Below are the code and all the weights of a small trained network. Each question names an input and a class and asks about switching units off, where a switched-off unit gives its printed mean instead of its output.

import numpy as np


def w(rows, s, z=0):
    codes = np.array(rows[::2]) - 128.0
    scale = np.full(codes.shape[1], s)
    scale[-1] = z or s
    return codes * scale


def f(y):
    return np.maximum(y, 0)


def log_softmax(a):
    a = a - a.max(-1, keepdims=True)
    return a - np.log(np.exp(a).sum(-1, keepdims=True))


def net(x, mask):
    res = np.array(x, float).reshape(1, 6) / 4 @ E
    y = f(res @ A[0][:, :-1].T + A[0][:, -1])
    res = res + np.where(mask, y, B[0][:, -1]) @ B[0][:, :-1]
    return log_softmax(res[-1] @ U[:, :-1].T + U[:, -1])


A, B = {}, {}
E = w([
[207,123,128,216,144,91,146,2,111,150],'x0',
[96,92,152,82,137,59,181,101,62,81],'x1',
[238,76,143,60,132,170,140,164,38,242],'x2',
[172,135,186,71,152,171,107,179,133,157],'x3',
[140,186,89,79,205,191,69,86,80,93],'x4',
[100,51,88,168,123,125,102,80,78,193],'x5',
],0.0077)
A[0] = w([
[185,66,128,142,101,60,185,54,112,138,127],'neuron 1',
[125,136,140,215,98,51,165,92,122,102,183],'neuron 2',
[96,229,141,86,224,96,132,104,131,53,101],'neuron 3',
[151,70,215,73,91,113,174,123,121,69,161],'neuron 4',
[250,177,127,85,233,253,69,158,137,167,150],'neuron 5',
[171,67,126,176,133,56,223,56,56,146,159],'neuron 6',
[63,181,58,204,181,172,67,158,57,75,141],'neuron 7',
[156,146,154,177,115,96,147,141,129,140,92],'neuron 8',
[129,47,208,136,170,111,152,173,156,227,254],'neuron 9',
[93,66,101,202,56,137,139,183,203,183,94],'neuron 10',
[117,157,115,108,139,155,131,104,136,104,80],'neuron 11',
[146,138,136,113,149,189,159,192,151,177,219],'neuron 12',
[55,92,88,69,149,70,168,198,68,106,53],'neuron 13',
],0.0075,0.0023)
B[0] = w([
[123,98,141,193,207,171,214,79,29,212,200],'neuron 1',
[121,114,125,194,137,150,147,85,152,165,190],'neuron 2',
[61,169,131,160,110,172,47,218,179,103,192],'neuron 3',
[143,100,124,88,92,29,171,101,35,157,181],'neuron 4',
[235,73,154,166,136,54,228,65,2,151,253],'neuron 5',
[164,104,145,148,162,176,191,98,97,203,222],'neuron 6',
[171,96,192,74,39,106,98,176,136,105,182],'neuron 7',
[96,103,103,79,131,153,167,134,111,141,150],'neuron 8',
[78,169,42,228,157,198,174,138,145,197,215],'neuron 9',
[70,190,92,150,94,186,76,125,118,131,192],'neuron 10',
[95,127,175,95,107,151,146,165,133,125,146],'neuron 11',
[148,138,56,180,133,192,139,127,114,153,196],'neuron 12',
[223,68,167,91,87,89,129,84,92,89,177],'neuron 13',
],0.0076,0.011)
U = w([
[217,51,126,130,196,150,253,33,15,181,247],'0',
[144,58,142,60,58,83,82,123,94,16,1],'1',
[14,113,89,164,70,240,43,157,246,123,136],'2',
],0.0057,0.0008)

Each question gives the input, the list of numbers given to net, and the class t.
The units are the neurons (one row each of A and B). Each row of codes is followed by its name. A weight is (code - 128) times the scale printed after its matrix; where a second scale follows, it is the last column's (A, B and U).
mask holds one flag per neuron, in row order. A switched-off neuron (its flag False) gives its mean, the last column of its row in B, instead of its output. The means were averaged over made-up inputs and are rounded, as every weight is.
A unit's drop is (log p(t) with every unit on - log p(t) with that unit switched off) / (log p(t) with every unit on - log p(t) with every unit switched off).
The circuit of an input: a set's keep is (log p(t) with only the set's units on - log p(t) with every unit switched off) / (log p(t) with every unit on - log p(t) with every unit switched off). Starting from the 12 units with the biggest drops (on a tie, the unit counted first), units are removed one at a time, each time the one whose removal leaves the highest keep (on an exact tie, the one counted first), for as long as the keep stays at least 0.8.
circuit, biggest first: the units of the circuit, biggest drop first
top k neurons: the k neurons with the biggest drops, biggest first
drop of u: that unit's drop, to one decimal
input [2,4,-8,-8,7,-5], class 2: circuit, biggest first -> (neuron 3)
input [-4,-2,-6,8,5,4], class 1: circuit, biggest first -> (neuron 9; neuron 7; neuron 1)
input [-8,-4,8,-7,-4,0], class 2: circuit, biggest first -> (neuron 5; neuron 10)
input [-5,-4,-3,6,0,4], class 2: circuit, biggest first -> (neuron 1; neuron 6)
input [5,-8,-3,3,-4,-2], class 2: circuit, biggest first -> (neuron 5; neuron 1)
input [-7,0,-5,4,2,-3], class 2: top 2 neurons -> (neuron 3; neuron 5)
input [-1,0,-3,0,0,-8], class 2: top 2 neurons -> (neuron 5; neuron 3)
input [-1,5,-7,-5,-1,-2], class 1: top 2 neurons -> (neuron 9; neuron 13)
input [2,-7,0,6,-8,8], class 2: top 2 neurons -> (neuron 5; neuron 10)
input [-4,-4,-1,-1,8,2], class 1: top 3 neurons -> (neuron 7; neuron 1; neuron 6)
input [2,-2,-8,8,4,-3], class 2: drop of neuron 6 -> 0.0
input [-5,8,0,-4,2,2], class 1: drop of neuron 1 -> 0.1
input [-8,4,-1,2,-4,-1], class 1: drop of neuron 5 -> 0.4
input [1,-2,-4,-5,-5,-2], class 2: top neuron -> (neuron 5)
